Below are the code and all the weights of a small trained network. Each question names an input and a target symbol and asks about switching units off, where a switched-off unit gives its printed mean instead of its output.

import numpy as np


def w(rows, s, z=0):
    codes = np.array(rows[::2]) - 128.0
    scale = np.full(codes.shape[1], s)
    scale[-1] = z or s
    return codes * scale


def norm(h):
    return h / np.sqrt((h * h).mean(-1, keepdims=True) + 1e-5)


def f(y):
    return y / 2 * (1 + np.tanh(0.7978845608 * (y + 0.044715 * y**3)))


def softmax(a):
    e = np.exp(a - a.max(-1, keepdims=True))
    return e / e.sum(-1, keepdims=True)


def log_softmax(a):
    a = a - a.max(-1, keepdims=True)
    return a - np.log(np.exp(a).sum(-1, keepdims=True))


def net(x, mask):
    ids = ['αβγδεζηθμξπστφψ'.index(c) for c in x.split()]
    T = len(ids)
    res = E[ids] + P[:T]
    u = 0
    for l in range(2):
        q, k, v = (norm(res) @ M[l].T for M in (Q, K, V))
        z = softmax(np.where(np.tri(T) > 0, q @ k.T / 3**0.5, -1e9)) @ v
        res = res + np.where(mask[u], z, O[l][:, -1]) @ O[l][:, :-1]
        u += 1
        y = f(norm(res) @ A[l][:, :-1].T + A[l][:, -1])
        res = res + np.where(mask[u : u + 8], y, B[l][:, -1]) @ B[l][:, :-1]
        u += 8
    return log_softmax(norm(res)[-1] @ U[:, :-1].T + U[:, -1])


Q, K, V, O, A, B = {}, {}, {}, {}, {}, {}
E = w([
[225,146,27,144],'α',
[144,137,99,111],'β',
[179,106,91,86],'γ',
[120,64,156,169],'δ',
[112,58,254,112],'ε',
[113,127,156,101],'ζ',
[136,214,83,165],'η',
[138,201,204,141],'θ',
[116,133,163,99],'μ',
[129,105,178,70],'ξ',
[197,145,118,166],'π',
[101,65,60,214],'σ',
[150,104,62,139],'τ',
[50,139,140,144],'φ',
[98,72,117,174],'ψ',
],0.021)
P = w([
[181,172,91,126],'0',
[212,254,125,104],'1',
[148,222,83,105],'2',
[155,203,80,81],'3',
[81,195,52,68],'4',
[108,146,65,57],'5',
[110,110,85,48],'6',
[158,81,86,40],'7',
[122,113,117,54],'8',
[142,101,114,57],'9',
],0.0046)
Q[0] = w([
[254,148,143,151],'L0H0',
[188,101,165,197],'L0H0',
[153,117,142,161],'L0H0',
],0.008)
K[0] = w([
[132,152,255,137],'L0H0',
[162,112,129,103],'L0H0',
[186,80,175,137],'L0H0',
],0.006)
V[0] = w([
[2,187,124,76],'L0H0',
[75,44,16,143],'L0H0',
[34,108,137,140],'L0H0',
],0.0055)
O[0] = w([
[254,201,228,106,158],'L0H0',
[153,179,191,193,2],'L0H0',
[91,188,150,180,84],'L0H0',
],0.0086,0.0032)
A[0] = w([
[164,128,65,2,239],'L0N0',
[234,96,40,74,91],'L0N1',
[194,129,211,108,251],'L0N2',
[107,56,65,154,219],'L0N3',
[102,89,123,93,151],'L0N4',
[49,96,132,76,138],'L0N5',
[206,111,57,140,98],'L0N6',
[79,81,116,123,124],'L0N7',
],0.0083,0.0016)
B[0] = w([
[87,156,86,129,255],'L0N0',
[58,146,151,211,198],'L0N1',
[2,131,42,153,189],'L0N2',
[126,176,127,196,154],'L0N3',
[212,196,80,103,155],'L0N4',
[212,172,148,81,173],'L0N5',
[75,185,146,120,161],'L0N6',
[184,139,139,194,138],'L0N7',
],0.0067,0.008)
Q[1] = w([
[197,28,152,205],'L1H0',
[203,55,105,55],'L1H0',
[97,167,178,1],'L1H0',
],0.009)
K[1] = w([
[175,86,105,245],'L1H0',
[159,137,96,163],'L1H0',
[149,164,69,81],'L1H0',
],0.011)
V[1] = w([
[116,3,211,118],'L1H0',
[154,89,201,204],'L1H0',
[152,68,145,124],'L1H0',
],0.0059)
O[1] = w([
[33,185,67,34,32],'L1H0',
[43,167,82,170,3],'L1H0',
[215,243,93,2,75],'L1H0',
],0.0069,0.0058)
A[1] = w([
[194,86,147,93,156],'L1N0',
[171,201,52,100,172],'L1N1',
[47,113,11,143,94],'L1N2',
[140,129,174,139,190],'L1N3',
[141,161,208,106,87],'L1N4',
[179,180,196,160,224],'L1N5',
[204,141,101,138,22],'L1N6',
[133,168,121,164,249],'L1N7',
],0.011,0.0015)
B[1] = w([
[133,208,136,189,254],'L1N0',
[179,64,193,46,173],'L1N1',
[182,218,255,137,225],'L1N2',
[139,25,182,178,167],'L1N3',
[90,186,162,158,199],'L1N4',
[11,59,123,154,191],'L1N5',
[143,125,182,161,142],'L1N6',
[146,70,81,52,179],'L1N7',
],0.0059,0.0049)
U = w([
[138,128,155,12,150],'α',
[91,137,143,102,50],'β',
[90,84,59,200,222],'γ',
[107,167,49,171,153],'δ',
[123,99,102,102,127],'ε',
[194,124,71,131,87],'ζ',
[66,113,173,152,201],'η',
[115,152,114,158,134],'θ',
[219,104,202,93,151],'μ',
[145,116,156,128,78],'ξ',
[109,241,193,78,167],'π',
[104,134,134,152,222],'σ',
[110,105,72,86,46],'τ',
[91,109,99,87,1],'φ',
[73,115,81,54,157],'ψ',
],0.011,0.0035)

Each question gives the input, a string of symbols that net reads in full, and the target symbol t.
The units are the heads (3 rows each of Q, K, V and O) and the neurons (one row each of A and B). Each row of codes is followed by its name. A weight is (code - 128) times the scale printed after its matrix; where a second scale follows, it is the last column's (O, A, B and U).
mask holds one flag per unit, layer by layer, with each layer's heads first. A switched-off unit (its flag False) gives its mean, the last column of its rows in O or B, instead of its output. The means were averaged over made-up inputs and are rounded, as every weight is.
A unit's drop is (log p(t) with every unit on - log p(t) with that unit switched off) / (log p(t) with every unit on - log p(t) with every unit switched off).
The circuit of an input: a set's keep is (log p(t) with only the set's units on - log p(t) with every unit switched off) / (log p(t) with every unit on - log p(t) with every unit switched off). Starting from the 12 units with the biggest drops (on a tie, the unit counted first), units are removed one at a time, each time the one whose removal leaves the highest keep (on an exact tie, the one counted first), for as long as the keep stays at least 0.8.
units of the circuit, in order: the units of the circuit, biggest drop first
most important unit: the unit with the biggest drop
k most important neurons: the k neurons with the biggest drops, biggest first
k most important neurons of layer l: the k neurons of layer l with the biggest drops, biggest first
drop when u is switched off: that unit's drop, to one decimal
input ζ φ δ μ, target η: units of the circuit, in order	(L1H0 L1N5)
input μ ξ μ, target α: 2 most important neurons of layer 1	(L1N2 L1N1)
input μ π μ δ π ψ π μ β, target μ: most important unit	L0N0
input τ μ μ μ β, target π: 3 most important neurons	(L0N0 L1N2 L0N5)
input α ξ μ ζ π μ, target μ: units of the circuit, in order	(L1H0 L0N6 L0N5)
input ζ β ε π, target π: units of the circuit, in order	(L1H0 L0N1 L1N1)
input ε ζ π μ μ π β, target μ: 2 most important neurons	(L0N2 L1N1)
input η μ π δ, target μ: 3 most important neurons of layer 1	(L1N2 L1N0 L1N1)
input ε ζ β ξ μ μ ζ ζ, target π: 3 most important neurons of layer 1	(L1N0 L1N7 L1N5)
input μ ε φ ζ, target η: 2 most important neurons of layer 0	(L0N2 L0N0)
input μ μ ξ μ, target α: 3 most important neurons	(L0N3 L1N2 L0N2)
input η α ε μ μ τ, target π: units of the circuit, in order	(L1N2 L1H0)
input μ φ η, target μ: 3 most important neurons of layer 0	(L0N3 L0N1 L0N7)
input π μ μ π ζ, target μ: most important unit	L1H0
input δ β φ ζ, target η: 2 most important neurons	(L1N2 L0N2)
input μ μ ζ δ ε φ μ ζ μ β, target π: 2 most important neurons	(L1N2 L0N1)
input β ζ δ ζ π ζ ε ζ δ θ, target η: 2 most important neurons	(L1N5 L0N2)
input μ β π, target γ: 2 most important neurons	(L0N1 L1N2)
input π ε μ μ ψ η, target μ: 2 most important neurons of layer 1	(L1N1 L1N6)
input π ε ζ π ζ, target μ: most important neuron	(L0N1)
input δ ε π β δ δ α, target π: drop when L0N2 is switched off	0.1
input μ μ φ π, target γ: drop when L0N1 is switched off	0.5
